Below is a small trained network, with its code and all its weights. Each question gives an input and a class and asks what happens when units are switched off, that is, made to give their printed mean instead of their output.

import numpy as np


def w(rows, s, z=0):
    codes = np.array(rows[::2]) - 128.0
    scale = np.full(codes.shape[1], s)
    scale[-1] = z or s
    return codes * scale


def norm(h):
    return h / np.sqrt((h * h).mean(-1, keepdims=True) + 1e-5)


def f(y):
    return np.maximum(y, 0)


def log_softmax(a):
    a = a - a.max(-1, keepdims=True)
    return a - np.log(np.exp(a).sum(-1, keepdims=True))


def net(x, mask):
    res = np.array(x, float).reshape(1, 3) / 4 @ E
    u = 0
    for l in range(4):
        y = f(norm(res) @ A[l][:, :-1].T + A[l][:, -1])
        res = res + np.where(mask[u : u + 16], y, B[l][:, -1]) @ B[l][:, :-1]
        u += 16
    return log_softmax(norm(res)[-1] @ U[:, :-1].T + U[:, -1])


A, B = {}, {}
E = w([
[115,159,218,165,213,61],'x0',
[171,198,153,78,125,135],'x1',
[3,187,155,104,126,199],'x2',
],0.011)
A[0] = w([
[90,59,149,154,79,76,89],'0.n1',
[131,192,165,84,103,149,107],'0.n2',
[93,239,139,116,106,151,115],'0.n3',
[190,211,138,85,106,112,2],'0.n4',
[171,163,41,56,121,159,126],'0.n5',
[159,119,118,159,114,107,125],'0.n6',
[254,193,124,133,133,116,105],'0.n7',
[148,197,149,132,216,100,55],'0.n8',
[90,112,124,156,138,149,110],'0.n9',
[118,119,130,53,112,92,109],'0.n10',
[160,187,170,119,185,115,70],'0.n11',
[189,170,153,63,115,102,60],'0.n12',
[127,142,83,54,104,123,97],'0.n13',
[174,194,168,85,170,125,93],'0.n14',
[128,168,86,121,188,107,95],'0.n15',
[153,190,135,67,126,138,28],'0.n16',
],0.0087,0.0047)
B[0] = w([
[170,147,145,170,184,199,180],'0.n1',
[155,156,82,162,186,169,196],'0.n2',
[121,62,139,6,183,88,232],'0.n3',
[165,194,77,170,195,183,172],'0.n4',
[125,150,212,179,69,123,226],'0.n5',
[98,127,151,52,195,149,186],'0.n6',
[113,68,128,14,179,103,254],'0.n7',
[130,120,208,158,45,148,219],'0.n8',
[191,140,155,154,198,173,168],'0.n9',
[145,136,117,143,134,150,143],'0.n10',
[122,128,194,149,52,137,210],'0.n11',
[138,175,70,160,173,151,187],'0.n12',
[130,112,165,144,93,161,177],'0.n13',
[152,164,86,181,183,153,215],'0.n14',
[125,121,150,136,106,134,149],'0.n15',
[175,181,84,171,178,164,161],'0.n16',
],0.015,0.0049)
A[1] = w([
[144,135,79,94,28,171,15],'1.n1',
[231,110,59,137,130,44,14],'1.n2',
[128,163,145,105,94,119,64],'1.n3',
[2,221,88,104,137,141,87],'1.n4',
[139,192,148,157,158,36,74],'1.n5',
[154,104,201,141,65,186,132],'1.n6',
[176,157,60,91,57,170,53],'1.n7',
[134,129,116,133,102,141,38],'1.n8',
[97,167,142,165,136,28,78],'1.n9',
[63,74,38,252,158,111,20],'1.n10',
[134,100,94,115,62,158,77],'1.n11',
[180,180,124,169,118,164,107],'1.n12',
[133,146,99,120,73,127,1],'1.n13',
[159,145,92,94,86,163,29],'1.n14',
[137,136,136,117,205,120,98],'1.n15',
[123,175,138,144,53,79,160],'1.n16',
],0.011,0.0024)
B[1] = w([
[117,124,191,159,90,159,178],'1.n1',
[184,90,190,35,183,155,186],'1.n2',
[88,108,110,156,135,131,141],'1.n3',
[179,126,198,31,210,144,196],'1.n4',
[138,99,191,145,112,220,177],'1.n5',
[67,142,78,135,93,44,252],'1.n6',
[137,161,188,150,104,176,174],'1.n7',
[117,122,143,147,119,138,136],'1.n8',
[126,144,175,132,99,172,152],'1.n9',
[96,153,76,221,250,171,176],'1.n10',
[121,115,182,146,137,152,170],'1.n11',
[106,203,100,110,124,119,189],'1.n12',
[114,107,147,144,88,175,135],'1.n13',
[122,148,176,136,122,162,159],'1.n14',
[70,162,83,120,54,100,255],'1.n15',
[117,74,118,95,159,146,144],'1.n16',
],0.017,0.0059)
A[2] = w([
[120,93,85,158,131,127,47],'2.n1',
[121,127,49,108,74,71,69],'2.n2',
[190,171,125,152,130,139,33],'2.n3',
[149,92,100,142,40,198,89],'2.n4',
[136,92,90,118,72,169,59],'2.n5',
[118,137,247,208,84,91,54],'2.n6',
[111,157,56,97,81,117,172],'2.n7',
[93,139,49,102,100,69,86],'2.n8',
[129,59,88,174,168,85,82],'2.n9',
[82,97,81,169,143,124,45],'2.n10',
[151,158,89,146,164,168,131],'2.n11',
[106,146,105,153,119,121,87],'2.n12',
[212,143,159,135,144,57,251],'2.n13',
[123,80,142,70,126,142,40],'2.n14',
[123,86,150,70,124,147,86],'2.n15',
[214,63,93,129,108,65,98],'2.n16',
],0.015,0.0024)
B[2] = w([
[125,163,135,128,149,137,137],'2.n1',
[196,86,102,127,135,103,139],'2.n2',
[171,178,143,149,136,136,147],'2.n3',
[69,195,159,97,125,117,148],'2.n4',
[77,139,169,124,121,92,133],'2.n5',
[37,119,146,154,4,179,250],'2.n6',
[137,133,168,153,105,47,147],'2.n7',
[189,96,98,159,113,133,144],'2.n8',
[76,151,130,103,159,157,149],'2.n9',
[131,154,110,139,187,150,151],'2.n10',
[169,143,128,180,134,105,175],'2.n11',
[153,47,170,127,149,131,144],'2.n12',
[71,191,140,105,131,145,169],'2.n13',
[130,95,122,113,147,78,180],'2.n14',
[127,103,121,120,135,71,192],'2.n15',
[126,136,137,42,162,160,146],'2.n16',
],0.022,0.011)
A[3] = w([
[185,52,76,160,80,102,174],'3.n1',
[96,63,90,14,170,112,3],'3.n2',
[191,95,82,178,203,63,119],'3.n3',
[132,99,121,95,139,123,155],'3.n4',
[219,73,81,181,140,96,61],'3.n5',
[72,46,23,249,182,138,151],'3.n6',
[55,88,102,146,212,134,127],'3.n7',
[177,146,93,175,113,49,62],'3.n8',
[130,83,130,125,93,96,34],'3.n9',
[204,44,49,179,42,49,139],'3.n10',
[151,74,156,162,68,25,163],'3.n11',
[222,127,87,96,47,218,72],'3.n12',
[146,187,64,109,151,235,73],'3.n13',
[151,102,85,134,48,40,78],'3.n14',
[112,70,158,28,182,76,40],'3.n15',
[152,184,117,209,50,90,161],'3.n16',
],0.011,0.0019)
B[3] = w([
[162,130,94,197,151,105,147],'3.n1',
[181,45,182,70,188,102,228],'3.n2',
[148,92,140,200,43,149,176],'3.n3',
[101,83,155,126,184,125,163],'3.n4',
[118,80,115,187,80,139,146],'3.n5',
[192,249,138,86,175,89,182],'3.n6',
[185,201,141,49,80,116,192],'3.n7',
[104,59,107,138,113,157,151],'3.n8',
[130,116,120,166,149,151,147],'3.n9',
[198,84,80,231,154,119,160],'3.n10',
[138,164,30,168,85,137,176],'3.n11',
[54,131,115,143,238,100,138],'3.n12',
[141,160,151,200,197,130,174],'3.n13',
[159,89,143,210,114,98,155],'3.n14',
[147,62,16,49,105,126,255],'3.n15',
[86,36,66,87,180,112,204],'3.n16',
],0.018,0.0082)
U = w([
[11,128,154,144,7,163,213],'0',
[157,56,101,6,160,103,184],'1',
[172,245,117,186,214,159,136],'2',
[161,66,42,231,92,102,3],'3',
],0.013,0.0019)

Each question gives the input, the list of numbers given to net, and the class t.
The units are the neurons (one row each of A and B). Each row of codes is followed by its name. A weight is (code - 128) times the scale printed after its matrix; where a second scale follows, it is the last column's (A, B and U).
mask holds one flag per neuron, layer by layer. A switched-off neuron (its flag False) gives its mean, the last column of its row in B, instead of its output. The means were averaged over made-up inputs and are rounded, as every weight is.
A unit's drop is (log p(t) with every unit on - log p(t) with that unit switched off) / (log p(t) with every unit on - log p(t) with every unit switched off).
unit that matters most: the unit with the biggest drop
k most important neurons: the k neurons with the biggest drops, biggest first
k most important neurons of layer l: the k neurons of layer l with the biggest drops, biggest first
drop of u: that unit's drop, to one decimal
input [6,7,5], class 2: most important neuron	0.n2
input [-3,1,4], class 1: 4 most important neurons	0.n3, 0.n8, 1.n4, 1.n15
input [4,4,0], class 0: 2 most important neurons	0.n11, 0.n8
input [-5,5,-4], class 0: 4 most important neurons	0.n5, 0.n3, 0.n13, 0.n14
input [4,4,5], class 1: 2 most important neurons	0.n3, 0.n5
input [6,2,7], class 1: 2 most important neurons	0.n3, 1.n4
input [-4,0,-2], class 0: 3 most important neurons of layer 1	1.n1, 1.n11, 1.n15
input [3,-3,0], class 3: 2 most important neurons	1.n6, 0.n5
input [-2,-6,6], class 1: 3 most important neurons	1.n4, 0.n14, 0.n2
input [5,-8,7], class 2: 2 most important neurons	0.n7, 1.n10
input [5,-7,5], class 2: 2 most important neurons of layer 0	0.n7, 0.n5
input [-2,3,0], class 3: 2 most important neurons	2.n11, 1.n4
input [7,-7,-6], class 0: 3 most important neurons	0.n14, 0.n2, 0.n12
input [-7,-4,-7], class 0: unit that matters most	0.n3
input [-5,-4,6], class 1: 2 most important neurons	1.n4, 0.n8
input [-8,4,-8], class 0: 2 most important neurons	0.n5, 0.n3
input [1,3,4], class 1: 3 most important neurons	0.n3, 1.n6, 1.n4
input [1,-1,3], class 3: 2 most important neurons of layer 1	1.n15, 1.n2
input [-1,6,5], class 2: 2 most important neurons of layer 0	0.n2, 0.n16
input [-2,-1,-2], class 3: unit that matters most	1.n6
input [-1,0,-3], class 3: 2 most important neurons of layer 0	0.n6, 0.n3
input [4,8,-6], class 2: 2 most important neurons of layer 0	0.n4, 0.n14
input [1,-3,-1], class 3: drop of 0.n14	0.4
input [1,6,7], class 1: drop of 0.n3	2.6
input [-2,1,1], class 3: drop of 0.n5	1.3
input [-3,8,3], class 2: drop of 2.n5	0.0
